Here is a tiny trained network, its code and every weight. The questions are about switching its units off for an input and a class, where a switched-off unit gives its printed mean instead of its output.

import numpy as np


def w(rows, s, z=0):
    codes = np.array(rows[::2]) - 128.0
    scale = np.full(codes.shape[1], s)
    scale[-1] = z or s
    return codes * scale


def norm(h):
    return h / np.sqrt((h * h).mean(-1, keepdims=True) + 1e-5)


def f(y):
    return y / 2 * (1 + np.tanh(0.7978845608 * (y + 0.044715 * y**3)))


def log_softmax(a):
    a = a - a.max(-1, keepdims=True)
    return a - np.log(np.exp(a).sum(-1, keepdims=True))


def net(x, mask):
    res = np.array(x, float).reshape(1, 2) / 4 @ E
    u = 0
    for l in range(4):
        y = f(norm(res) @ A[l][:, :-1].T + A[l][:, -1])
        res = res + np.where(mask[u : u + 4], y, B[l][:, -1]) @ B[l][:, :-1]
        u += 4
    return log_softmax(norm(res)[-1] @ U[:, :-1].T + U[:, -1])


A, B = {}, {}
E = w([
[84,170,10,164,178,19,183,33,221,60],'x0',
[218,250,204,76,254,13,114,119,93,11],'x1',
],0.0095)
A[0] = w([
[127,32,169,122,52,241,47,200,31,191,150],'0.n1',
[254,124,251,26,184,170,17,220,10,127,2],'0.n2',
[26,88,50,193,20,155,174,72,235,197,103],'0.n3',
[99,65,149,161,65,140,38,217,105,116,27],'0.n4',
],0.0095,0.0089)
B[0] = w([
[51,43,255,180,104,51,57,37,88,85,248],'0.n1',
[221,212,87,15,165,230,197,239,220,226,235],'0.n2',
[178,102,8,43,100,232,178,157,89,180,233],'0.n3',
[137,197,98,179,52,97,78,56,130,32,155],'0.n4',
],0.011,0.017)
A[1] = w([
[33,50,185,179,106,90,122,82,85,103,117],'1.n1',
[178,200,159,141,191,10,142,79,148,20,91],'1.n2',
[53,6,204,166,86,73,94,43,95,139,25],'1.n3',
[113,109,52,116,81,197,87,216,162,137,3],'1.n4',
],0.013,0.008)
B[1] = w([
[119,166,164,167,154,38,20,119,139,117,194],'1.n1',
[148,191,108,204,169,106,46,122,204,36,252],'1.n2',
[10,119,246,159,56,62,75,119,175,115,214],'1.n3',
[124,184,64,147,97,133,193,98,182,70,170],'1.n4',
],0.014,0.015)
A[2] = w([
[135,125,159,118,123,26,115,39,9,29,125],'2.n1',
[56,21,230,213,90,50,55,25,76,73,3],'2.n2',
[141,92,17,61,135,168,118,106,104,160,41],'2.n3',
[149,78,90,110,142,189,118,154,20,184,2],'2.n4',
],0.012,0.0069)
B[2] = w([
[108,83,138,152,111,117,64,188,151,73,190],'2.n1',
[85,58,248,105,47,83,25,170,116,139,251],'2.n2',
[157,124,51,163,95,100,215,29,8,95,190],'2.n3',
[49,194,126,203,78,64,218,117,229,130,139],'2.n4',
],0.013)
A[3] = w([
[215,138,155,50,191,159,208,187,93,196,2],'3.n1',
[151,158,78,7,158,231,205,132,158,184,151],'3.n2',
[220,165,147,41,162,101,130,226,34,190,38],'3.n3',
[130,177,2,120,89,176,206,60,81,168,66],'3.n4',
],0.017,0.0079)
B[3] = w([
[139,168,197,41,156,167,112,206,170,183,200],'3.n1',
[140,101,207,117,113,153,204,87,74,149,254],'3.n2',
[156,157,210,81,200,203,187,173,233,181,189],'3.n3',
[125,39,7,195,112,132,187,49,97,79,216],'3.n4',
],0.02,0.024)
U = w([
[22,59,219,166,22,77,11,80,77,124,45],'0',
[72,75,1,226,76,123,238,52,73,100,98],'1',
[198,210,220,56,193,187,221,239,194,206,254],'2',
[163,223,58,203,230,112,58,143,219,31,8],'3',
],0.016,0.0055)

Each question gives the input, the list of numbers given to net, and the class t.
The units are the neurons (one row each of A and B). Each row of codes is followed by its name. A weight is (code - 128) times the scale printed after its matrix; where a second scale follows, it is the last column's (A, B and U).
mask holds one flag per neuron, layer by layer. A switched-off neuron (its flag False) gives its mean, the last column of its row in B, instead of its output. The means were averaged over made-up inputs and are rounded, as every weight is.
A unit's drop is (log p(t) with every unit on - log p(t) with that unit switched off) / (log p(t) with every unit on - log p(t) with every unit switched off).
The circuit of an input: a set's keep is (log p(t) with only the set's units on - log p(t) with every unit switched off) / (log p(t) with every unit on - log p(t) with every unit switched off). Starting from the 12 units with the biggest drops (on a tie, the unit counted first), units are removed one at a time, each time the one whose removal leaves the highest keep (on an exact tie, the one counted first), for as long as the keep stays at least 0.8.
circuit, biggest first: the units of the circuit, biggest drop first
most important unit: the unit with the biggest drop
top k neurons: the k neurons with the biggest drops, biggest first
k most important neurons of layer l: the k neurons of layer l with the biggest drops, biggest first
drop when u is switched off: that unit's drop, to one decimal
input [-4,-1], class 0: circuit, biggest first	(0.n1)
input [2,1], class 3: 3 most important neurons of layer 0	(0.n2, 0.n3, 0.n1)
input [3,1], class 3: top 3 neurons	(0.n2, 0.n3, 0.n1)
input [2,3], class 3: top 2 neurons	(0.n2, 0.n3)
input [1,7], class 3: top 2 neurons	(0.n3, 1.n2)
input [0,-1], class 0: top 2 neurons	(0.n1, 0.n2)
input [-3,0], class 0: top 2 neurons	(0.n1, 0.n3)
input [1,3], class 3: top 2 neurons	(0.n2, 0.n3)
input [8,1], class 3: 2 most important neurons of layer 0	(0.n2, 0.n3)
input [2,7], class 3: top 2 neurons	(0.n3, 0.n1)
input [4,2], class 3: top 2 neurons	(0.n2, 0.n3)
input [-4,0], class 0: drop when 0.n1 is switched off	4.6
input [4,0], class 1: drop when 0.n1 is switched off	2.3
input [7,0], class 1: most important unit	0.n1
input [1,-2], class 1: drop when 0.n3 is switched off	2.1
